[ -7  21 -10  10  -7  10  24  -3 -15   8  -5  20 -10  -9   5   3  -1  12
   0   0 -11   2  -1 -13  -3  10   6   0  -4   1  18  -3  -2   4  -6   2
   2   6  20   1  15 -14  12  -6]
[77]
[ -1  17 -15  11 -15   9  22  -4 -10   9  -3  20 -18 -13   8   5  -5  18
  -6   6 -16   3  -2 -21  -1  12  -2  -8  -7   2  24  -9   6   4  -4 -12
   0  15  24   4   6   2   8  -5]
[77]
[ -6   6   5   7 -22   8   0  -3  25  -9  16 -10   6  -6  -2  -3  -3  -8
 -14   4  12   5  28  28  10 -13 -20   6   5  -1 -14  25  32 -19  19 -13
 -15  -3 -17   2 -22  -9 -38   5]
[76]
[ -8   6  -2   8 -23 -25   3   2  27 -18  23  -4   7  -3   2   2  -2   2
   0  -1  12  -8  20  18   5  -9 -14   2   0   2 -12  15  33  -7  13  -8
 -14  -5 -10   3 -16 -19 -27   9]
[76]
[  1  19  -8  12 -22   7  21   0  -4   7  -6  29 -10  -8   7  -2   1  23
   3   2 -14  -3   5 -14   1  17   3  18 -14  -1  18 -10   1   5  -2  -8
  -2  11  20   5  18   4  13  -3]
[77]
[ -7   2  -4   1 -15 -22  -6  -1  22 -21  18 -12   7  -6  -7  -2 -10 -13
  -4   3  14  -6  16  26  10  -7 -15  -1  -6   1 -17  19  19 -32  18  -8
  -9   1  -8  -4 -21 -14 -33   5]
[76]
[ -1   5   9   6 -19 -19  -5   5  14 -21  22 -15  10  -2 -14  -4  -4 -18
  -5   2  13   2  18  27   9  -9 -22   3  -7   1 -18  21  15 -19  21 -10
 -19   3  -8  -1 -17 -12 -36   7]
[76]
[ -8   1   4  12 -19 -15  -4  -4  28 -17  23 -20   4   0 -10  -7 -12  -9
  -2  24  13  -2  23  25   9  -8 -27   3  -6   5 -11  25  22 -23  21 -11
 -14   9 -11 -13 -27  -2 -36   3]
[76]
[-10   7 -15   4 -19  -9  17  12  -3  13  12   2  -4  -6  12   2   3  34
  -5  -3  -4  23   9 -31 -12   9  -3  -6  -6 -21 -10  -8  -9  -4   7  -1
   1  10   4  -3  13   2   9 -11]
[81]
[ 31 -30  15 -23  69  23 -39  -9 -59   8  -5  -4  -4  -2 -31   2 -12 -72
 -27   4  -9   6 -45 -14  -2  -7  -7   2 -21  10 -11   2 -43  -2 -31   8
  21   9  12 -31  17 -17   0   1]
[77]
[-12  18 -13   1 -16 -14  19   5  -1   7   8   4  -5  -7  10   5   7  38
  10   2  -3  17  13 -18  -3   7   0  -1  -4 -10   4  -9   9  -4  16  -3
   2   9   1   2  10   2   1   0]
[81]
[ -1  19  -2   8 -17  10  19  -4  -5   2  -8  29 -13 -12  21   7  -4  20
 -11   0 -15   0   7 -16  -1  13   6  -4 -11  -2  17  -7   5  11  -2  -9
   0   9  13   4  13   2  12  -9]
[77]
[  8  11 -10  15   4  11  12  -6 -17  15  -2  30 -15 -12 -12  -1 -10   3
  -6  -4  -9  -2 -10 -24  -3  15  -5  -1  -9   2  21  -4  -3   4   5 -15
   3   8  15  -3  11 -13   1  -5]
[77]
[ -3   6 -11   3  -2 -21  17  16 -15   8   4  -6  -4   5   1  -1   7  16
  -4   2  -7  13   4 -23  -4  14  -2   1  -2  -5  -9  -5 -14  -2  17   5
   8  -1   2 -12  11   4   2 -12]
[81]
[-18  14 -17  12 -22 -11  25  12   5   2   7   0  -1  -2   8   2  14  32
   4  -5  -2  18  14 -21  -4   1  -2  -3   1 -10   9  -8  17  11  14   0
  -6   0   1   2   6   7  -7  -4]
[81]
[ -6  19 -11  19 -19 -10   9  19  -8 -11  -4 -12  -5   2   0  -1   9  10
  13   0   2   2   0  -4  -3  17   1  10  15  -3   7  -3  -3  -4   6   4
  -4  -3   7   8   3   5  -4  -1]
[81]
[ -4  -1   7   2  -9 -19  -7  -2  13 -10  23 -11   8   5  -5  -1   2  -9
  -6   6  16  -8  18  27  12 -12 -15   3  -3   2 -17  22  20 -19  15  -8
 -12  -3 -11  -5 -18 -11 -27  10]
[76]
[ -5 -10  -1   6  -9 -31  -8  12  21 -23  32  -9  16  -2  -9  -6  -6 -10
  -5  -5  18 -16   7  22   4  -1 -13  -1   8   0 -26  12  -2 -14  13  -4
  -8  -1  -7   1 -19 -13 -33  -1]
[76]
[ -5   0  -2  12 -22 -34  -2  13  29 -32  24  -9  12  -3 -10  -3  -2  -5
   5  -5  16 -11  17  23  -2  15 -20  -1 -13  -2 -14  10   1  -6  19  -9
 -13  15  -4  14 -23 -20 -31   2]
[76]
[ -8  14  -9  14 -12  -8  11  12  -6  -8  -4 -11  -4   6   3   1   8   1
  13  -2  -4   7  -6 -10  -1  10   1  13  11   0   6  -4  10   8   1  -7
  -3  -8   9  -3  -2   6  -6  11]
[81]
[-13  32 -22  20 -31 -22  30  20   6   0  12  -6  -3  -1  14  -3  15  44
  17   4  -7  16  17 -23  -3  21   4   3  16  -2  10  -7  16   1   9  -6
 -11  -9   5   6  -1   5   0  -3]
[81]
[ -4  20  -3   9 -22  13  28  -5  -4   6  -5  25 -15 -12   9   6  -3  22
   5   3 -20  -3   8 -14  -3   9  10  -3 -21  -1  24 -15   4   5   3 -14
  -4  15  20   9  14   5  17 -12]
[77]
[ -7  -3   6   9 -26 -21  -2   4  22 -28  15 -14   7   1  -7  -3  -6 -11
  -2   2  17  -3  19  23   6  -3 -25   4 -11  -1 -14  17  13 -15  20  -5
 -21   8  -8   4 -15 -13 -37  11]
[76]
